Here is a tiny trained network, its code and every weight. The questions are about switching its units off for an input and a class, where a switched-off unit gives its printed mean instead of its output.

import numpy as np


def w(rows, s, z=0):
    codes = np.array(rows[::2]) - 128.0
    scale = np.full(codes.shape[1], s)
    scale[-1] = z or s
    return codes * scale


def norm(h):
    return h / np.sqrt((h * h).mean(-1, keepdims=True) + 1e-5)


def f(y):
    return y / 2 * (1 + np.tanh(0.7978845608 * (y + 0.044715 * y**3)))


def log_softmax(a):
    a = a - a.max(-1, keepdims=True)
    return a - np.log(np.exp(a).sum(-1, keepdims=True))


def net(x, mask):
    res = np.array(x, float).reshape(1, 8) / 4 @ E
    u = 0
    for l in range(3):
        y = f(norm(res) @ A[l][:, :-1].T + A[l][:, -1])
        res = res + np.where(mask[u : u + 6], y, B[l][:, -1]) @ B[l][:, :-1]
        u += 6
    return log_softmax(norm(res)[-1] @ U[:, :-1].T + U[:, -1])


A, B = {}, {}
E = w([
[135,176,137,219,102,109],'x0',
[90,109,74,69,99,160],'x1',
[141,126,185,97,113,2],'x2',
[62,82,140,96,142,128],'x3',
[73,95,145,137,99,141],'x4',
[234,78,115,114,193,109],'x5',
[109,249,222,157,190,85],'x6',
[153,85,198,104,64,192],'x7',
],0.006)
A[0] = w([
[2,144,129,142,78,187,7],'L0N1',
[174,108,55,114,35,81,114],'L0N2',
[141,141,134,237,223,172,53],'L0N3',
[53,147,72,133,108,115,15],'L0N4',
[42,199,105,59,39,96,168],'L0N5',
[87,121,68,134,215,153,122],'L0N6',
],0.0076,0.0016)
B[0] = w([
[60,196,106,94,131,59,226],'L0N1',
[110,56,112,254,71,160,218],'L0N2',
[143,176,200,114,90,108,203],'L0N3',
[73,42,123,140,42,85,158],'L0N4',
[178,93,98,86,65,59,252],'L0N5',
[160,108,155,65,170,127,180],'L0N6',
],0.0079,0.0032)
A[1] = w([
[79,82,81,75,160,137,100],'L1N1',
[109,119,190,153,146,154,148],'L1N2',
[73,125,106,112,40,154,48],'L1N3',
[59,210,124,254,100,120,5],'L1N4',
[138,130,161,130,117,189,134],'L1N5',
[182,138,113,137,174,22,147],'L1N6',
],0.0088,0.0024)
B[1] = w([
[101,182,238,114,100,124,199],'L1N1',
[101,175,96,191,187,78,143],'L1N2',
[187,206,133,57,102,37,214],'L1N3',
[198,175,131,26,172,189,219],'L1N4',
[43,213,207,246,184,207,151],'L1N5',
[237,199,255,212,168,80,253],'L1N6',
],0.0064,0.0036)
A[2] = w([
[195,36,150,121,30,149,132],'L2N1',
[75,32,220,143,148,61,84],'L2N2',
[190,138,137,166,201,67,93],'L2N3',
[153,136,219,160,141,91,184],'L2N4',
[130,115,117,53,254,185,238],'L2N5',
[46,172,213,127,178,72,253],'L2N6',
],0.0097,0.0025)
B[2] = w([
[100,144,55,92,224,148,225],'L2N1',
[98,121,47,156,191,105,174],'L2N2',
[135,240,134,3,124,110,214],'L2N3',
[159,169,58,94,92,138,239],'L2N4',
[168,76,181,134,99,98,187],'L2N5',
[168,82,40,135,96,144,254],'L2N6',
],0.011,0.0064)
U = w([
[109,65,9,152,208,163,177],'0',
[144,162,129,254,93,206,39],'1',
[219,237,92,63,109,86,220],'2',
[70,144,212,122,169,122,2],'3',
[55,78,72,122,58,42,157],'4',
[163,38,244,100,176,165,96],'5',
],0.012,0.0058)

Each question gives the input, the list of numbers given to net, and the class t.
The units are the neurons (one row each of A and B). Each row of codes is followed by its name. A weight is (code - 128) times the scale printed after its matrix; where a second scale follows, it is the last column's (A, B and U).
mask holds one flag per neuron, layer by layer. A switched-off neuron (its flag False) gives its mean, the last column of its row in B, instead of its output. The means were averaged over made-up inputs and are rounded, as every weight is.
A unit's drop is (log p(t) with every unit on - log p(t) with that unit switched off) / (log p(t) with every unit on - log p(t) with every unit switched off).
The circuit of an input: a set's keep is (log p(t) with only the set's units on - log p(t) with every unit switched off) / (log p(t) with every unit on - log p(t) with every unit switched off). Starting from the 12 units with the biggest drops (on a tie, the unit counted first), units are removed one at a time, each time the one whose removal leaves the highest keep (on an exact tie, the one counted first), for as long as the keep stays at least 0.8.
circuit, biggest first: the units of the circuit, biggest drop first
unit that matters most: the unit with the biggest drop
k most important neurons: the k neurons with the biggest drops, biggest first
k most important neurons of layer l: the k neurons of layer l with the biggest drops, biggest first
drop when u is switched off: that unit's drop, to one decimal
input [-5,-2,-6,5,4,-3,-5,-3], class 4: unit that matters most => L0N1
input [-7,3,-3,-2,5,6,-2,6], class 5: 3 most important neurons => (L2N5; L0N5; L2N6)
input [-4,1,0,-4,5,-4,4,-3], class 4: circuit, biggest first => (L0N4; L2N3)
input [8,-4,1,3,-3,7,-8,2], class 0: circuit, biggest first => (L0N2; L2N1)
input [-3,0,7,6,-1,-8,1,-8], class 4: circuit, biggest first => (L0N4; L2N3)
input [5,-1,-3,2,-4,0,-4,6], class 1: circuit, biggest first => (L1N5; L2N3)
input [-1,2,-3,0,-7,5,-5,4], class 0: 2 most important neurons => (L2N1; L0N2)
input [7,6,7,1,4,1,1,1], class 4: circuit, biggest first => (L0N5; L1N4)
input [-6,5,-2,-6,8,-5,7,-7], class 4: circuit, biggest first => (L0N4; L2N3)
input [-7,4,8,3,-2,-4,-1,-3], class 4: circuit, biggest first => (L2N3; L1N4)
input [-7,-6,-5,2,-7,2,-5,6], class 5: circuit, biggest first => (L2N5; L2N6; L2N4)
input [-2,6,-1,-5,8,0,-4,3], class 0: 2 most important neurons => (L2N1; L0N2)
input [-7,-8,4,2,-5,-4,-5,-3], class 0: 4 most important neurons of layer 2 => (L2N2; L2N1; L2N5; L2N6)
input [-3,-2,0,-5,-3,-3,-4,-6], class 0: 2 most important neurons of layer 0 => (L0N2; L0N1)
input [-6,4,-5,7,8,1,-6,-4], class 4: unit that matters most => L0N1
input [-6,8,-5,-3,3,-7,8,-6], class 4: 2 most important neurons of layer 2 => (L2N3; L2N4)
input [-1,7,-7,-4,-3,0,1,-4], class 5: 2 most important neurons => (L0N6; L2N5)
input [4,7,-7,-1,-2,-6,-7,-6], class 4: 2 most important neurons of layer 0 => (L0N1; L0N4)
input [-7,6,-5,0,8,6,-3,-2], class 5: 2 most important neurons of layer 2 => (L2N5; L2N6)
input [3,-4,3,2,-5,-2,-8,-2], class 0: unit that matters most => L2N1
input [-6,4,1,-3,5,2,-8,4], class 0: drop when L2N1 is switched off => 0.5
input [2,5,0,2,4,0,-2,-3], class 4: drop when L0N1 is switched off => 0.2
